Here is a tiny trained network, its code and every weight. The questions are about switching its units off for an input and a target symbol, where a switched-off unit gives its printed mean instead of its output.

import numpy as np


def w(rows, s, z=0):
    codes = np.array(rows[::2]) - 128.0
    scale = np.full(codes.shape[1], s)
    scale[-1] = z or s
    return codes * scale


def norm(h):
    return h / np.sqrt((h * h).mean(-1, keepdims=True) + 1e-5)


def f(y):
    return y / 2 * (1 + np.tanh(0.7978845608 * (y + 0.044715 * y**3)))


def softmax(a):
    e = np.exp(a - a.max(-1, keepdims=True))
    return e / e.sum(-1, keepdims=True)


def log_softmax(a):
    a = a - a.max(-1, keepdims=True)
    return a - np.log(np.exp(a).sum(-1, keepdims=True))


def net(x, mask):
    ids = ['γδζηλμξπτφψ'.index(c) for c in x.split()]
    T = len(ids)
    res = E[ids] + P[:T]
    u = 0
    for l in range(2):
        r = norm(res)
        for j in range(3):
            rows = slice(3 * j, 3 * j + 3)
            q, k, v = (r @ M[l][rows].T for M in (Q, K, V))
            z = softmax(np.where(np.tri(T) > 0, q @ k.T / 3**0.5, -1e9)) @ v
            o = O[l][rows]
            res = res + np.where(mask[u + j], z, o[:, -1]) @ o[:, :-1]
        u += 3
        y = f(norm(res) @ A[l][:, :-1].T + A[l][:, -1])
        res = res + np.where(mask[u : u + 4], y, B[l][:, -1]) @ B[l][:, :-1]
        u += 4
    return log_softmax(norm(res)[-1] @ U[:, :-1].T + U[:, -1])


Q, K, V, O, A, B = {}, {}, {}, {}, {}, {}
E = w([
[184,87,125,125,96,137,135,194],'γ',
[62,161,75,91,112,84,223,198],'δ',
[70,73,93,88,66,136,238,160],'ζ',
[162,140,178,145,88,155,149,153],'η',
[157,138,138,149,41,127,86,177],'λ',
[79,129,1,44,112,149,177,132],'μ',
[172,129,203,150,165,96,151,168],'ξ',
[187,62,174,134,106,153,115,110],'π',
[191,85,157,98,171,111,125,150],'τ',
[163,195,120,117,145,98,75,144],'φ',
[185,100,99,113,170,132,82,111],'ψ',
],0.0037)
P = w([
[144,147,120,116,105,233,159,255],'0',
[195,161,113,90,74,141,169,154],'1',
[141,96,62,200,137,128,157,173],'2',
[110,121,142,92,117,161,105,198],'3',
[157,147,127,87,85,83,132,101],'4',
[116,100,89,183,148,85,117,121],'5',
[89,106,161,96,137,108,72,148],'6',
[134,141,145,83,93,44,107,71],'7',
],0.004)
Q[0] = w([
[169,177,145,116,134,130,198,53],'L0H1',
[159,152,112,197,151,145,121,153],'L0H1',
[58,70,122,168,197,164,106,199],'L0H1',
[67,117,123,176,178,198,102,177],'L0H2',
[121,135,156,50,147,176,93,143],'L0H2',
[102,118,134,44,105,109,94,206],'L0H2',
[164,101,128,10,106,90,135,145],'L0H3',
[81,110,160,151,3,139,71,158],'L0H3',
[132,235,92,116,129,131,35,183],'L0H3',
],0.02)
K[0] = w([
[141,141,134,78,147,127,207,66],'L0H1',
[156,146,127,141,138,106,101,102],'L0H1',
[218,121,163,178,138,157,87,179],'L0H1',
[217,134,159,157,151,140,85,123],'L0H2',
[138,133,120,113,183,123,100,75],'L0H2',
[101,116,139,112,142,58,93,49],'L0H2',
[124,129,160,39,134,81,132,97],'L0H3',
[151,103,160,136,4,138,91,162],'L0H3',
[149,245,138,103,111,147,63,121],'L0H3',
],0.022)
V[0] = w([
[125,169,224,165,122,69,159,203],'L0H1',
[92,126,61,190,178,130,47,209],'L0H1',
[49,112,75,85,123,118,185,159],'L0H1',
[144,12,214,142,88,147,176,117],'L0H2',
[228,91,102,84,222,133,80,115],'L0H2',
[157,190,218,163,193,32,180,220],'L0H2',
[171,76,115,28,114,104,98,161],'L0H3',
[73,122,59,141,90,150,126,112],'L0H3',
[167,75,52,251,169,4,148,228],'L0H3',
],0.013)
O[0] = w([
[115,89,139,169,153,190,136,146,169],'L0H1',
[100,68,119,101,172,62,111,123,222],'L0H1',
[89,112,157,80,77,131,120,153,162],'L0H1',
[126,107,106,148,100,111,185,62,73],'L0H2',
[98,170,116,92,55,150,95,130,106],'L0H2',
[135,172,102,148,101,98,205,218,138],'L0H2',
[140,108,123,154,82,137,78,141,252],'L0H3',
[141,102,115,130,176,91,120,121,115],'L0H3',
[4,145,139,205,158,108,130,123,177],'L0H3',
],0.011)
A[0] = w([
[148,251,102,112,128,133,137,93,2],'L0N1',
[124,87,165,104,89,153,134,50,105],'L0N2',
[161,83,81,126,185,63,104,131,51],'L0N3',
[142,129,127,131,29,121,114,73,190],'L0N4',
],0.023,0.00088)
B[0] = w([
[169,116,83,104,249,191,203,127,139],'L0N1',
[165,62,107,93,127,162,206,79,198],'L0N2',
[91,147,164,211,102,225,163,132,252],'L0N3',
[58,88,141,140,100,14,117,134,224],'L0N4',
],0.014,0.011)
Q[1] = w([
[130,216,96,92,140,42,162,89],'L1H1',
[37,161,94,93,102,90,195,237],'L1H1',
[199,165,57,193,155,37,60,117],'L1H1',
[104,127,153,104,125,41,119,94],'L1H2',
[83,134,114,187,213,35,139,77],'L1H2',
[181,122,105,174,190,74,138,58],'L1H2',
[26,97,139,81,88,136,88,133],'L1H3',
[33,102,126,105,131,173,250,240],'L1H3',
[149,154,100,94,122,109,107,105],'L1H3',
],0.016)
K[1] = w([
[145,132,119,40,81,148,141,145],'L1H1',
[36,150,114,141,56,98,171,136],'L1H1',
[217,126,103,109,82,104,80,94],'L1H1',
[85,125,101,53,94,111,122,159],'L1H2',
[191,111,149,7,134,126,102,97],'L1H2',
[172,96,59,93,119,154,101,86],'L1H2',
[46,97,156,98,124,159,95,118],'L1H3',
[35,167,127,120,216,205,141,85],'L1H3',
[103,113,129,119,128,109,116,158],'L1H3',
],0.02)
V[1] = w([
[103,175,92,77,109,137,145,88],'L1H1',
[126,155,113,130,173,116,182,143],'L1H1',
[127,137,115,112,176,165,80,138],'L1H1',
[167,147,83,189,169,109,151,147],'L1H2',
[135,98,105,126,184,140,126,144],'L1H2',
[131,116,125,113,115,150,96,102],'L1H2',
[148,4,134,149,124,92,121,139],'L1H3',
[130,158,69,120,106,133,116,175],'L1H3',
[133,147,181,67,132,130,157,135],'L1H3',
],0.015)
O[1] = w([
[95,134,144,116,147,147,187,235,2],'L1H1',
[150,124,115,56,102,130,177,135,157],'L1H1',
[109,124,162,129,97,60,167,106,95],'L1H1',
[133,171,89,55,168,58,134,146,125],'L1H2',
[169,158,122,143,120,94,134,100,128],'L1H2',
[106,143,140,170,107,173,134,155,103],'L1H2',
[220,253,80,108,175,96,121,104,221],'L1H3',
[118,80,152,121,127,125,98,50,83],'L1H3',
[55,88,97,82,139,164,172,135,42],'L1H3',
],0.0071,0.0095)
A[1] = w([
[131,173,203,88,133,129,79,187,20],'L1N1',
[64,164,172,36,129,120,65,59,55],'L1N2',
[50,138,143,116,254,71,151,100,65],'L1N3',
[113,135,162,62,199,208,72,99,2],'L1N4',
],0.032,0.004)
B[1] = w([
[169,90,224,81,149,126,90,192,239],'L1N1',
[91,222,120,45,53,213,125,76,254],'L1N2',
[50,201,191,117,238,79,197,78,241],'L1N3',
[69,69,3,106,202,116,81,143,166],'L1N4',
],0.021,0.0099)
U = w([
[217,180,106,190,139,69,27,60,104],'γ',
[69,184,176,114,218,54,177,83,182],'δ',
[209,110,115,77,163,199,218,95,2],'ζ',
[218,152,79,96,157,130,198,123,44],'η',
[82,138,175,232,136,231,151,120,186],'λ',
[86,65,16,94,202,166,58,135,172],'μ',
[136,193,48,123,69,81,210,244,57],'ξ',
[131,2,146,104,71,61,184,49,120],'π',
[40,127,111,177,35,34,46,175,17],'τ',
[174,87,230,75,138,125,73,212,197],'φ',
[95,203,128,37,43,190,89,65,202],'ψ',
],0.0064,0.0023)

Each question gives the input, a string of symbols that net reads in full, and the target symbol t.
The units are the heads (3 rows each of Q, K, V and O) and the neurons (one row each of A and B). Each row of codes is followed by its name. A weight is (code - 128) times the scale printed after its matrix; where a second scale follows, it is the last column's (O, A, B and U).
mask holds one flag per unit, layer by layer, with each layer's heads first. A switched-off unit (its flag False) gives its mean, the last column of its rows in O or B, instead of its output. The means were averaged over made-up inputs and are rounded, as every weight is.
A unit's drop is (log p(t) with every unit on - log p(t) with that unit switched off) / (log p(t) with every unit on - log p(t) with every unit switched off).
The circuit of an input: a set's keep is (log p(t) with only the set's units on - log p(t) with every unit switched off) / (log p(t) with every unit on - log p(t) with every unit switched off). Starting from the 12 units with the biggest drops (on a tie, the unit counted first), units are removed one at a time, each time the one whose removal leaves the highest keep (on an exact tie, the one counted first), for as long as the keep stays at least 0.8.
circuit, biggest first: the units of the circuit, biggest drop first
top k neurons in layer l: the k neurons of layer l with the biggest drops, biggest first
heads that matter: for each layer, one digit per head in row order, 1 if its drop is at least 0.15 and else 0, layers parted by /
drop when u is switched off: that unit's drop, to one decimal
input λ τ ξ γ, target τ: heads that matter : 010 / 000
input φ λ π λ, target π: heads that matter : 010 / 000
input δ λ λ φ μ λ, target λ: heads that matter : 000 / 000
input λ λ μ ζ, target μ: circuit, biggest first : L0H2; L1N4
input δ ψ μ η ξ φ π, target φ: circuit, biggest first : L0H2; L1N1
input μ λ φ φ δ λ λ δ, target φ: heads that matter : 100 / 000
input λ φ λ μ ζ η ζ π, target π: heads that matter : 110 / 000
input λ δ λ ψ λ φ μ ξ, target ψ: circuit, biggest first : L0H1; L1N2
input ζ μ ξ π, target π: top neuron in layer 0 : L0N4
input λ λ μ μ γ, target ψ: heads that matter : 110 / 000
input λ μ λ η τ, target ψ: circuit, biggest first : L0H2; L1N2
input φ φ λ π φ λ λ τ, target ξ: heads that matter : 111 / 000
input λ λ φ ζ ψ, target π: circuit, biggest first : L0H2; L0N2; L0H1; L0N4
input λ λ δ λ τ λ λ λ, target φ: heads that matter : 110 / 000
input λ μ λ τ ξ λ λ, target ξ: circuit, biggest first : L0H2
input λ λ ζ λ λ, target π: top 2 neurons in layer 0 : L0N2; L0N4
input γ λ φ λ π, target η: heads that matter : 101 / 000
input μ λ ζ γ, target λ: heads that matter : 010 / 000
input μ φ φ, target λ: heads that matter : 100 / 000
input φ δ μ φ μ λ η φ, target ψ: heads that matter : 110 / 000
input φ ξ λ λ ξ, target λ: circuit, biggest first : L0H1
input π λ ξ φ φ λ τ φ, target μ: heads that matter : 110 / 000
input λ ζ λ λ φ, target π: top 2 neurons in layer 0 : L0N2; L0N4
input λ δ λ ζ φ φ ψ η, target π: drop when L0H2 is switched off : 0.4
input ψ φ μ λ μ λ λ ψ, target ψ: drop when L0H1 is switched off : 0.9
